Here is a tiny trained network, its code and every weight. The questions are about switching its units off for an input and a class, where a switched-off unit gives its printed mean instead of its output.

import numpy as np


def w(rows, s, z=0):
    codes = np.array(rows[::2]) - 128.0
    scale = np.full(codes.shape[1], s)
    scale[-1] = z or s
    return codes * scale


def f(y):
    return y / 2 * (1 + np.tanh(0.7978845608 * (y + 0.044715 * y**3)))


def log_softmax(a):
    a = a - a.max(-1, keepdims=True)
    return a - np.log(np.exp(a).sum(-1, keepdims=True))


def net(x, mask):
    res = np.array(x, float).reshape(1, 2) / 4 @ E
    y = f(res @ A[0][:, :-1].T + A[0][:, -1])
    res = res + np.where(mask, y, B[0][:, -1]) @ B[0][:, :-1]
    return log_softmax(res[-1] @ U[:, :-1].T + U[:, -1])


A, B = {}, {}
E = w([
[178,4,106,184,177,123,137,122,98,70,168],'x0',
[95,162,166,152,129,189,126,104,102,224,170],'x1',
],0.018)
A[0] = w([
[147,126,191,136,136,177,147,33,90,181,204,92],'neuron 1',
[100,234,156,69,140,138,119,59,254,110,61,111],'neuron 2',
[113,94,73,151,118,205,86,99,137,108,102,252],'neuron 3',
[108,104,65,182,189,113,211,143,97,124,189,92],'neuron 4',
[198,115,130,165,175,176,154,60,40,80,99,107],'neuron 5',
[158,151,185,215,112,225,104,89,57,153,178,103],'neuron 6',
[115,65,45,159,111,144,105,41,60,116,144,103],'neuron 7',
[127,118,132,188,141,144,141,88,38,50,174,113],'neuron 8',
[150,89,143,79,150,70,128,180,178,74,60,108],'neuron 9',
[193,117,97,107,117,83,127,201,162,96,61,94],'neuron 10',
[198,86,196,192,112,76,106,106,108,114,192,119],'neuron 11',
],0.0067,0.012)
B[0] = w([
[148,115,164,64,121,186,97,161,112,134,106,204],'neuron 1',
[91,96,121,153,170,110,70,63,191,130,157,252],'neuron 2',
[131,229,44,246,61,111,242,128,75,51,158,252],'neuron 3',
[134,80,152,90,146,126,71,97,150,178,125,178],'neuron 4',
[106,94,142,134,161,127,102,102,176,190,131,187],'neuron 5',
[144,81,165,79,96,168,162,179,116,154,129,217],'neuron 6',
[117,117,181,110,202,56,89,130,183,201,109,182],'neuron 7',
[127,85,159,121,165,75,76,101,154,169,136,192],'neuron 8',
[157,96,228,115,77,176,114,172,79,175,50,202],'neuron 9',
[145,90,155,53,73,194,122,162,162,173,99,188],'neuron 10',
[131,157,103,102,120,117,99,105,184,158,156,193],'neuron 11',
],0.012,0.011)
U = w([
[114,128,130,129,144,78,85,42,176,153,148,26],'0',
[146,121,156,89,94,173,123,248,114,147,128,37],'1',
[126,155,70,194,103,102,168,116,99,95,153,254],'2',
],0.016,0.0054)

Each question gives the input, the list of numbers given to net, and the class t.
The units are the neurons (one row each of A and B). Each row of codes is followed by its name. A weight is (code - 128) times the scale printed after its matrix; where a second scale follows, it is the last column's (A, B and U).
mask holds one flag per neuron, in row order. A switched-off neuron (its flag False) gives its mean, the last column of its row in B, instead of its output. The means were averaged over made-up inputs and are rounded, as every weight is.
A unit's drop is (log p(t) with every unit on - log p(t) with that unit switched off) / (log p(t) with every unit on - log p(t) with every unit switched off).
The circuit of an input: a set's keep is (log p(t) with only the set's units on - log p(t) with every unit switched off) / (log p(t) with every unit on - log p(t) with every unit switched off). Starting from all 11 units, units are removed one at a time, each time the one whose removal leaves the highest keep (on an exact tie, the one counted first), for as long as the keep stays at least 0.8.
circuit, biggest first: the units of the circuit, biggest drop first
k most important neurons: the k neurons with the biggest drops, biggest first
drop of u: that unit's drop, to one decimal
input [-8,-8], class 0: 4 most important neurons -> (neuron 2; neuron 6; neuron 1; neuron 3)
input [-8,7], class 0: circuit, biggest first -> (neuron 2)
input [2,-5], class 1: 2 most important neurons -> (neuron 9; neuron 10)
input [1,-4], class 1: 3 most important neurons -> (neuron 9; neuron 10; neuron 2)
input [5,-8], class 1: 2 most important neurons -> (neuron 9; neuron 10)
input [2,-3], class 2: 2 most important neurons -> (neuron 6; neuron 1)
input [8,-7], class 0: 2 most important neurons -> (neuron 8; neuron 5)
input [6,8], class 1: 2 most important neurons -> (neuron 6; neuron 1)
input [3,2], class 2: 2 most important neurons -> (neuron 2; neuron 3)
input [3,-5], class 1: 3 most important neurons -> (neuron 9; neuron 10; neuron 2)
input [3,0], class 2: drop of neuron 2 -> 0.4
input [-1,-3], class 2: drop of neuron 1 -> 0.3
input [-8,4], class 0: drop of neuron 2 -> 0.9
input [-8,-5], class 0: drop of neuron 11 -> 0.0
